[-0.72 -4.58  0.76 -4.58 -3.41  6.94 -1.72 -0.81 -3.41]  gebu
[-0.96 -1.95 -8.21  4.39 -3.55 -5.67  1.03 -0.81 -0.36]  Fepuz
[-2.09 -2.06 -0.96 -1.95 -8.21  4.37 -3.55 -5.67  1.03]  dared
q: [-0.72 -4.58  0.76 -4.58 -3.41  6.94 -1.72 -0.81 -3.41] : gebu
q: [-1.95 -8.21  4.39 -3.55 -5.67  1.03] : Fepuz
q: [-0.96 -1.95 -8.21  4.37 -3.55 -5.67  1.03] : dared
q: [-2.09 -2.06 -0.96 -1.95 -8.21  4.37 -3.55 -5.67  1.03] : dared

[-7.28  0.10  8.30  3.30 -7.57 -2.41  4.22 -2.28  2.99  1.18 -0.69 -1.16
 -2.47  5.06 -3.16 -8.21  0.85  1.22] = gem
[-7.28  0.10  0.85  3.30 -7.57 -2.41  4.22 -2.28  2.99  1.18 -0.69 -1.16
 -6.12  5.06 -3.16 -8.21  0.85  2.18] = luku
[-5.53  3.95  5.20 -2.78 -2.13  2.52  4.06  1.04 -4.36  3.74 -4.70  0.89
 -4.01  5.41 -6.11  5.78  3.86  4.81] = dig
[-6.63 -2.32  1.11 -4.50  0.63  5.46 -2.15 -5.38  6.00 -2.57 -0.72  0.92
 -0.60  5.30 -8.37  1.45 -3.30 -0.42] = voga
[-1.64  1.53  0.55 -4.37 -6.74 -2.14 -2.06 -2.96  6.34 -0.44  1.52 -2.95
 -3.24  5.62 -3.79 -0.38 -2.29  1.99] = zol
[-7.28  0.10  3.30  8.30 -7.57 -2.41  4.22 -2.28  2.99  1.18 -0.69 -1.16
 -2.47  5.06 -3.16 -8.21  0.85  2.48] = lazol
[-7.28  0.10  8.30  3.30 -7.57 -2.41  4.22 -2.28  2.99  1.18 -0.69 -1.16
 -2.47  5.06 -3.16 -8.21  0.85  2.18] = Zut
[ 2.85 -7.48 -3.93  1.13 -1.38 -1.57  4.22  1.30  0.45  4.82 -5.96  2.07
  1.96  5.14 -1.74 -7.31 -3.48  1.10] = Zed
q: [-7.28  0.10  8.30  3.30 -7.57 -2.41  4.22 -2.28  2.99  1.18 -0.69 -1.16
 -2.47  5.06 -3.16 -8.21  0.85  1.22] : gem
dup luku:  : [0.85]
q: [ 1.04 -4.36] : dig
q: [-7.28  0.10  8.30  3.30 -7.57 -2.41  4.22 -2.28  2.99  1.18 -0.69 -1.16
 -2.47  5.06 -3.16 -8.21  0.85  2.18] : Zut

